Moves between states:
at | ε τ λ κ φ ξ
Kib | Paf Med Rin Pum Zel Vis
Gif | Sen Niz Muf Fub Bup Kup
Pef | Bup Mol Kop Mem Sen Dab
Tal | . Por Val Tez . Vus
Tez | Kop Bar Bup Tal Muf Gar
Fub | . Saz . Gif Val Riz
Geg | Fev . Fam . Tup Sef
Kop | Tez Tup Pef . . Mut
Val | Mem Tad Tal Bup Fub Seg
Saz | Kov Fub Nik Niz Tad Fet
Pum | Fud Dab Mul Kib Dup Mol
Nof | Lar Vav Fet Bor Vid Nik
Rin | Vid Kug Kib Mul Lar Vel
Niz | Fam Gif Fev Saz Dor Nur
Vel | Por . Vis Tup . Rin
Gar | Mut Tur Tib Vus Sus Tez
Paf | Kib Seg Vid Fud Fet Tad
Tib | Dab Fud Gar Seg Kup Bup
Tup | Bar Kop Mol Vel Geg Mul
Mol | Dor Pef Tup Vis Fam Pum
Tur | Mul Gar Fud Vid Bor Bar
Bor | Sef Sus Nur Nof Tur Fev
Tad | Vis Val Por Dor Saz Paf
Bup | Pef Dor Tez Val Gif Tib
Vid | Rin Vus Paf Tur Nof Por
Vis | Tad Mem Vel Mol Kov Kib
Seg | Med Paf Vus Tib Riz Val
Fet | Zel Riz Nof Nur Paf Saz
Vus | Kug Vid Seg Gar Vav Tal
Med | Seg Kib Kug Dab Las Mem
Las | Riz Zel . Kef Med .
Ter | Sus Sef Kef . Mut .
Mem | Val Vis . Pef . Med
Fam | Niz Sen Geg Kov Mol Dup
Dup | Nur Kef Sef Zel Pum Fam
Kov | Saz . . Fam Vis Zel
Sus | Ter Bor Kup Vav Gar Muf
Nik | . . Saz Fev Por Nof
Dor | Mol Bup Bar Tad Niz Fud
Sen | Gif Fam . . Pef Kef
Por | Vel Tal Tad Bar Nik Vid
Zel | Fet Las Lar Dup Kib Kov
Mut | Gar Mul Dab Kug Ter Kop
Mul | Tur Mut Pum Rin Sef Tup
Kup | Kef Nur Sus Riz Tib Gif
Kef | Kup Dup Ter Las Dab Sen
Vav | . Nof Riz Sus Vus .
Sef | Bor Ter Dup Lar Mul Geg
Lar | Nof . Zel Sef Rin .
Kug | Vus Rin Med Mut . .
Dab | Tib Pum Mut Med Kef Pef
Muf | . Fev Gif . Tez Sus
Fud | Pum Tib Tur Paf Nur Dor
Fev | Geg Muf Niz Nik Bar Bor
Bar | Tup Tez Dor Por Fev Tur
Nur | Dup Kup Bor Fet Fud Niz
Riz | Las Fet Vav Kup Seg Fub

The rows follow the links: the fewer symbols apart two states are, the more alike their rows tend to be.

Each row is also shifted at random along 8 hidden directions that mean nothing.

Some states, each with a row of numbers:
Bar	[  89,  -24, -106,  123,   -7,   93, -103,  -37,  112,  -34, -115, -100,  110,   -3,  -19,   33,  130,  -17,   73,   96,   59,   91,   97,   67,   99,   14, -111, -105,   87,   31,   90,  115,  -79,    5,   49,   53,   17,   84,   13,  -43,  124,   13]
Kef	[ 158,   12,   43,  -20,  -54,  -56,  -17,   19,  -89,   84,   85,   58,  -53,   66,  -47, -230, -103,   60,  126,  -38,  -30,    8,   77,  -71,  -90,  -28,   55,    8, -109,  -44,   94,   47,   79,  -91,   16,   30,   73, -103,   28,   37,  -39,    8]
Tur	[ -64,  -96,  -41,   19,   37,   53, -131,  -80,  150,  -12,  -42,  -96,  109,   31,   -8,   -9,  -28,    7,  -34,   62,  125,   72,  -11,   65,  153,  -49,  -47,  -66,   94,   32,  -56,   36,  -22,  -78,    9,   36,   37,   40, -159,  -22,  -20,   11]
Bup	[ 174,    4,    3,   27,  -38, -128, -134,  -93,    5,  -61,  -63,    1,  -46,  -67,  -75,  -71, -164,  -66,  -82, -137,  -27,   -4,   55,  -50,  -13,   79, -107,   17,  -86,    6,  -58,   25,   28,   42,  -71,   76,  -72,   80,    6,  -20,   13,  -45]
Tup	[  83,   58,  -22,   94,   13,  -15,  -34,   27,   18,   -5,  -29,  -22,    9,  172,  -34, -109,  -38,  -51,    1, -121,   40,   15,   74,   72,   31,  -10,  -56,   29,    1, -126,   53,  -24,  -33,  -21,   18,  -36,  -78,   47,  116,    8, -109,   31]
Fev	[  19,   15,  -53,    1,  -52,   56,  -86,  -30,  -18,  -40,   14,  -51,   50,  -30,   -8,  118,  138,   45,   11, -105, -132,  -40,  -14,  105,   -5,  151,  119,   53,  -50,   37,   83,   87, -134,   91,  171,   -9,  -80,  -58,   43,  -18,    4,   49]
Bor	[ 170,  -39,  -53,  -30,   26,   59, -105,  -16,   -8, -117,  -30,    1,  154,  -17,  -11,   59,   16,   72,   -1,   17,   15, -105,   35,   79,  -12,  -29,   71,    1,   82,   24,   -4,  202,  -65,   79,  131,   -7, -140,  -35,  -16,    3,  -16,   84]
Mem	[ -44,   63,   75,   12, -137,  -73,   48,   -5,  -97,  -74, -125,   71,  -25,  -65,    5,    0,   17,  -17,   26,   62,  -28,    7,  -44,    6,  -88,   -6,  -90,   62, -118,  -61,  -18,   18,   21,   63, -116,  -87,  -83,   -4,   63,   10,  110, -125]
Geg	[ 245,   70,  108,   49, -142,   64,  -26, -169,  -41,    3,   51,    4,  -30,   80,    6, -169,   65,  -16,  112,  122,   38,  -39,   75,  118,  -71,   86,   39,  117, -163,  -42,  164, -127,  -31, -129,  -80,  -28,   33, -107,  -97,  -46,  -92,  -87]
Med	[  13,   -7,   60,  -18,   54, -103,   52,  -56,  -41,   11,  -86,   92,  -42,   14,  -63,  -22, -148,   26,  -91,   74,   30,   62,  -22,  -18,  -43, -339,  -80,   36,   10, -116,  -45,   82,   85,  -73, -110,  -35,   44,   38,    2,   -9,   40,  -26]
Kov	[  -4,  140,   40,   18,   17,   29,  117,  126,  -40,  -76,   17,   19,  -69,  103,  -12,  -20,  -39,  -85,   19,  -27,   27, -137,   71,  -54,  -57,   26,  -28,   40,   51,  -62,  -75,  -89,   36,   49,  -11,  -40,  -30,   94,  147,    9,  -44,  -48]
Vid	[ 225,  -88,   54,   84,   48,  104,   21,   65,   18,  -14,  -67,  -47,   70,    5,   68,   50,   49,   16,  -47,   62,  107,   -8,  102,   49,  170,    3,  -12,  -27,  180,   56, -113,   52,   20,   -7,   -1,  -80,  -14,  112,  -26,   40,   12,  -46]
Tal	[ 239,  -25,   -6,   21,  -25,  -60,   35,  -97,   33,  -27,  -80,  -63,    1,  -99,   89,   54,  100,  -10,  -35,   82,    8,  105,   -3,   38,  -10,  -22,  -49,   12,    4,   18,   36,   -8,  -20,   28,  -67,  -82,    3,   28,  -32,  -62,   80,  -59]
Tez	[ 164,  -45,  -80,   20,  -72,   -5,  -52,  -74,   78,   34,  -37, -106,   12,  -15,    1,   10,   48,  -22,   34,  -42,  -59,  133,   34,   48,   53,   80,  -42,  -21,  -55,   22,   80,   51,  -83,  -36,   40,   15,   49,   32,  -37,   -3,   21,   15]
Kib	[ -69,  -29,  148,    4,   17,   22,   49,   16, -108,   38,   26,   69,  -39,   52,   42,   -1,  -48,    8,  -37,    1,   34,  -86,  -52,   56,   14,   22,   22,  116,  -52,  -21, -129, -132,   88,    9, -171,  -34,  -37,    6,  -82,   14,  -91,  -74]
Ter	[  96,   -3,   -6,  -15,  -45,  -17,  -12,   17,  -69,   82,   12,   60,   41,   42,   -4,  -77,  -55,   42,   22,  -56,  -90,  -16,   12,   -8,   42,  -70,  105,   37,   12,  -83,  104,  191,  -25, -106,  118, -109,   55,  -93,   23,   52,  -60,   75]
Lar	[   4,   21,   49,  -16,   52,  -23,   57, -109,  -10, -108,  -38,   55,   19,   43,   28,   23,    4,   74, -125,  117,  113,  -85,    2,   93, -155, -240,   35,   93,   41,  -96,   69,  -85,  -20,  -52,  -57,  -70,  -94,  -98,  -49,  -61,  -92,   37]
Kop	[  40,   34,  -33,   96,   15,  -64,  -23,   47,  -16,   85, -117,   11,   54,   70,  -55,  -54,  -23,    2,   49, -109, -119,   88,    0,   64,   60, -146,  -51,  -22,   38, -142,  128,  260,  -51,  -58,  109,  -94,    6,   24,   78,   37,   41,   70]
Seg	[ 103,  -45,  -23,  -19,  197,  -57,   50,  133,   74,   17,  -19,   16,   -8,   20,  -38,   95, -117,  -12,  -96,    5,   86,   52,  -29,  -89,  -14, -147, -126, -141,  136,   -2, -138,  -59,   75,   45,  -52,   14,    6,  107,   29,    6,   16,   97]
Fud	[ 250,  -51,   71,   16,   97,  166,  -83,   91,  -24,    8,  -25,   59,   60,   64,   24,   27, -132,  -16,  -98,  -87,   51, -128, -106,   74,  279,   63,  -45,   53,   50,   94, -298,   32,   53,   47,   11,  100,  -86,   33, -148,  108,  -61,  -43]
Nik	[ 131,   11,  -11,  -26,  -79,   10,   51,  -36,    1,  -54,   98, -154,  -30,  -20,  -31,   38,  104,  -40,  -32, -155,  -55,    2,  210,  -15,    8,  128,  118,   32,   49,   77,   49,   46,  -17,  -29,   10,  -36,   31,   95,   24,   74,  -83,  -56]
Gif	[ 152,   62,  -16,  -31,  -79,  -53,  -88, -133,    8,  -57,  -19,   42,  -27, -115,  -18,    5,   68,   23,   82,  184,  -67,   12,  -81,  -20, -189,   51,   -2,  -17, -134,   40,   90,  -56,    3,   80,  -31,   81,    8, -170,   11,  -63,  164,   -8]
Dup	[ -71,   37,   41,  -27,    9,    7,   -9,   27,    5,  -11,   67,   49,  -22,  140,  -54, -136, -126,   -6,   22,   70,   84,  -92,   75,  -50,  -77,   11,    7,  -24,  -45,  -59,    5, -102,   27,  -63,  -26,   94,  -16,  -92,   47,  -11,  -94,   39]
Dor	[ 115,   33,   87,   17,  -22,   56, -100, -184,   -8,   11,   20,   23,  -57,  -56,  -53,    8,   38,    8,  -72,    4,  -75,    0, -164,  161,   76,   15,   -5,  116, -162,   85,  -56,  -95,    4,   28,  -99,  191,  -57,  -97, -209,   -8,   13, -144]

Start here and follow the symbols in turn, left to right. Where do you end up?
Answers are names.
[-170,   45,   57,  -33,    7,  -56,   67,    2,   -2,  -97,   36,   22,  -48,   46,  -64,  -42,  -91,  -25,  -47,   91,  139, -112,   80,  -94, -151, -122,   11,   -9,   15,  -12,  -46,  -26,   78,  -40,  -79,    8,    0,   71,   19,  -45,  -84,    5]
λ φ φ λ φ => Kib
[ -65,   64,  -33,  -58,   84,   59,   56,   63,   79, -113,   35,  -32,  -68,    2,   10,  152,   81,  -26,   -6,   44,    2,  -53,  -46,  -42,  -99,   11,    5,  -40,   86,   63,  -41,  -86,    3,  100,    8,   72,  -36,   49,  113,   -1,   99,    8]
λ φ κ κ ξ => Vid
[  33,  -33,    6,  -12,  -34,  -33, -143,  -36,   19, -104, -137,  116,   73, -112,  101,   13,  -78,   20,  -69,  120,   95,  -46, -161,   27,   -8,   -3, -138,  -23,  -29,   55, -148,   14,   -2,  110,  -43,   85, -122,  -38,  -99,  -44,  108,   29]
λ τ ε τ φ => Ter
[-124,   58,   17,    9,  -74,    2,  -37,  -20,   42, -105,  -33,   48,   94,   92,   69,  -63,  -54,  -22,  -61,   -3,  133, -135,   74,    9,  -48,   15,   13,   43,   25,  -47,  -58,  -14,  -40,  -41,   19,  -68,  -73,  -11,  -44,  -18, -155,   50]
ε ε κ ε => Nof
[-163,   29,   24,   63, -148,   27,  -34,   59,  -83,   22, -117,   78,  -17,  -47,   28,  -16,  -13,  -28,  114,   73,  -60,  -19,  -64,  -26,   50,  145,  -88,   15,  -62,   16,  -45,   83,    6,  100,    8,  -52,    7,  -18,   95,   18,  141, -132]
ε φ κ τ φ κ => Dor
[ 141,  140,   39,   47,    6,  100,   -5,   -6,  -33,   33,   49,   35,  -37,  130,  -78,  -94,   14,   -1,  123,  160,  -13,  -31,   20,   12,  -86,  -23,    4,    4,  -82,  -49,  102,  -94,   22,   17,   14,   80,   -1,  -73,  105,   32,   38,  -17]
κ φ τ τ φ ξ => Zel
[ 275,  -63,   10,  -57,   12,  -24,   87,  -28,    0,  -40,   27,   74,   84, -102,  132,  100,   92,   81,  -44,   46,   29,  -77,  -25,   36,  -94,   -6,   79,   63,   36,  -23,  -14,  -68,  -56,   73,   13,  -89,  -71,  -92,  -30,  -45,  -50,  121]
κ τ φ κ => Vid
[ 102,  -39,  -25,   18,   49,  112,   77,   30,   12,  102,  -22, -125,  -11,  -12,  -11,  145,  173,    5,  -23,  -51, -143,  114,  -60,  124,  172,  -50,   54,   31,   91,   56,   79,   44,  -71,  -19,   44,  -54,   56,   22,  -41,   31,   58,  -26]
τ κ κ ξ => Vus
[ -45,   64,   53,   40,    1,   -8,  -53,  -15,  -31,   53,   52,  -14,  -82,  128,  -93, -131,  -89,  -50,   23, -106,   -8,   69,    9,   14,    5,  -16,  -61,   23,  -96,  -85,   52,  -25,   30,  -60,  -66,   74,  -15,   -1,    1,   47,  -43,  -75]
φ λ λ ξ τ φ => Dab
[-231,  -35,    9,   18,  -74,  -55,   -2,   63,  -53,   24,  -98,  114,   29,  -46,   18,  -53,  -79,   11,   54,   41,  -28,  -26,  -32,  -54,    4,   36,  -85,  -18,  -25,  -49,  -23,  107,   36,   67,   10,   29,  -45,  -26,   37,   29,   93,    2]
κ ξ ξ ε => Seg
[  24,   93,  -38,  -26,   66,   65,  -81,  -20,   83,  -68,   89,    0,  -42,   52, -106,   50,   26,  -30,   -4,   -1,    0,  -10,  -44,    7,  -43,    5,   -9,  -34,  -59,   37,   22, -113,  -21,   33,   33,  170,   -3,  -19,   13,  -12,   16,   38]
κ λ λ φ ε ε τ => Val
[   6,  -79, -106,  -75,   40,    9,  -29,  155,   68,   -9,  -20,   60,  158,  -12,  133,  103,   -2,   22,  -37, -116,   14, -156,  -82,  -20,    3,  145,   50,  -36,   69,   -7,  -53,    8, -114,  172,  196,  -66, -132,  -53,   82,  -23,  -51,  232]
κ κ ξ ξ κ φ ε => Kug
[ 140,  -27,   21,  -41,   32,  -52,   54,  -37,  -31,   62,    0,   -4, -104,  -87,  -33,   66,    1,  -18,  -36,  -48,  -85,   72, -103,   14,   -2,  -31,  -48,   37,  -71,   58,  -56,  -89,   25,   29,  -90,   38,   16,   48,  -54,  -31,   48,  -88]
ξ ε ε ξ φ κ => Gif
[ 198, -124,   46,  -36,   19,   70,   67,   64,   -4,  121,    0,    6,   13,  -63,  185,   94,   48,    9, -108,  -23,   70,   -6, -134,   72,  211,  118,   31,   78,   61,   56, -125,  -83,   19,    1,  -24, -104,   10,    0, -144,   33, -108,    0]
φ φ ε λ ε τ φ => Fet
[ -34,  -63,  -29,  -53,   39,   -9,   18,  -53,   68,  -89,   64,  -54,   74,  -59,   42,   65,   78,   47,  -85,   74,  104,  -17,   72,    2, -114,  -17,   60,  -41,   57,   50,    4,   -8,  -48,   -3,    8,  -34,  -50,   31,  -21,  -40,  -65,   68]
λ τ ε φ ε λ => Vus
[  50,  -25,  -13,   34,   32,   96,   29,   86,  -19,    0,  -57,  -63,  -56,  -15,    1,  111,   75,  -37,   32,   -1,  -74,   26,   -3,   27,   91,   68,   -1,  -32,   44,  121,  -99,   74,   12,  114,  -30,   40,  -37,  108,   37,   62,  139,  -87]
λ κ ε κ λ ε => Tad
[ 115,  -12,   20,  -49,   49,   40,  -74,   -6,  -57, -134,    9,   40,   89,  -15,  -62,  -33,  -34,   59,   -8,   14,   14, -118,   60,  -12,  -19,  -19,   38,  -38,   26,   79,  -90,  158,   30,   51,   60,  143,  -66,   -2,   19,   -1,   67,  -23]
κ τ ε τ κ => Dup
